Below is a small trained network, with its code and all its weights. Each question gives an input and a class and asks what happens when units are switched off, that is, made to give their printed mean instead of their output.

import numpy as np


def w(rows, s, z=0):
    codes = np.array(rows[::2]) - 128.0
    scale = np.full(codes.shape[1], s)
    scale[-1] = z or s
    return codes * scale


def f(y):
    return y / 2 * (1 + np.tanh(0.7978845608 * (y + 0.044715 * y**3)))


def log_softmax(a):
    a = a - a.max(-1, keepdims=True)
    return a - np.log(np.exp(a).sum(-1, keepdims=True))


def net(x, mask):
    res = np.array(x, float).reshape(1, 3) / 4 @ E
    y = f(res @ A[0][:, :-1].T + A[0][:, -1])
    res = res + np.where(mask, y, B[0][:, -1]) @ B[0][:, :-1]
    return log_softmax(res[-1] @ U[:, :-1].T + U[:, -1])


A, B = {}, {}
E = w([
[119,231,126,51,12,34,78],'x0',
[26,103,126,255,8,192,110],'x1',
[40,81,234,23,151,142,53],'x2',
],0.0085)
A[0] = w([
[84,97,244,68,138,125,38,94],'N1',
[170,165,146,73,197,91,132,118],'N2',
[189,194,56,165,123,79,220,99],'N3',
[116,180,150,93,81,92,51,111],'N4',
[75,115,144,161,72,158,72,115],'N5',
[129,126,148,135,131,106,136,251],'N6',
[131,208,109,125,75,91,148,118],'N7',
[69,116,156,155,75,157,117,116],'N8',
[121,22,131,141,182,185,175,118],'N9',
[124,140,104,186,78,146,141,113],'N10',
],0.011,0.014)
B[0] = w([
[134,132,171,152,158,249,73,226],'N1',
[145,46,37,77,124,52,101,211],'N2',
[113,106,140,116,195,241,67,228],'N3',
[208,170,172,182,198,62,178,193],'N4',
[162,80,82,84,141,80,111,195],'N5',
[95,180,89,104,9,152,159,254],'N6',
[191,169,177,175,190,111,165,191],'N7',
[166,90,76,95,141,84,99,190],'N8',
[232,198,166,170,156,53,184,232],'N9',
[147,71,116,87,164,117,63,186],'N10',
],0.012,0.013)
U = w([
[178,187,157,190,149,80,164,117],'0',
[141,47,70,60,125,85,100,91],'1',
[122,114,152,144,152,219,88,175],'2',
[75,211,101,106,7,137,169,253],'3',
[77,113,145,146,129,99,143,72],'4',
[81,108,146,136,123,105,145,69],'5',
],0.014,0.0078)

Each question gives the input, the list of numbers given to net, and the class t.
The units are the neurons (one row each of A and B). Each row of codes is followed by its name. A weight is (code - 128) times the scale printed after its matrix; where a second scale follows, it is the last column's (A, B and U).
mask holds one flag per neuron, in row order. A switched-off neuron (its flag False) gives its mean, the last column of its row in B, instead of its output. The means were averaged over made-up inputs and are rounded, as every weight is.
A unit's drop is (log p(t) with every unit on - log p(t) with that unit switched off) / (log p(t) with every unit on - log p(t) with every unit switched off).
The circuit of an input: a set's keep is (log p(t) with only the set's units on - log p(t) with every unit switched off) / (log p(t) with every unit on - log p(t) with every unit switched off). Starting from all 10 units, units are removed one at a time, each time the one whose removal leaves the highest keep (on an exact tie, the one counted first), for as long as the keep stays at least 0.8.
circuit, biggest first: the units of the circuit, biggest drop first
top k neurons: the k neurons with the biggest drops, biggest first
drop when u is switched off: that unit's drop, to one decimal
input [5,8,6], class 1: circuit, biggest first	N5
input [3,2,5], class 2: top 3 neurons	N1; N9; N2
input [-6,-8,-8], class 1: top 3 neurons	N2; N1; N7
input [5,-7,-8], class 2: top 2 neurons	N3; N7
input [-2,8,5], class 1: top 2 neurons	N5; N8
input [2,0,3], class 3: top 3 neurons	N3; N9; N10
input [6,-2,6], class 0: top 2 neurons	N4; N3
input [7,8,1], class 1: top 2 neurons	N5; N8
input [-4,6,4], class 1: top 3 neurons	N5; N8; N4
input [3,3,3], class 3: circuit, biggest first	N3; N9; N2
input [7,6,5], class 0: top 2 neurons	N4; N2
input [6,-6,4], class 0: top 2 neurons	N4; N5
input [-2,-4,6], class 2: top 3 neurons	N1; N5; N8
input [3,-7,-4], class 1: circuit, biggest first	N2
input [6,0,5], class 0: drop when N10 is switched off	0.0
input [-3,0,-3], class 3: drop when N7 is switched off	0.3
input [-3,-4,-3], class 1: drop when N7 is switched off	0.7
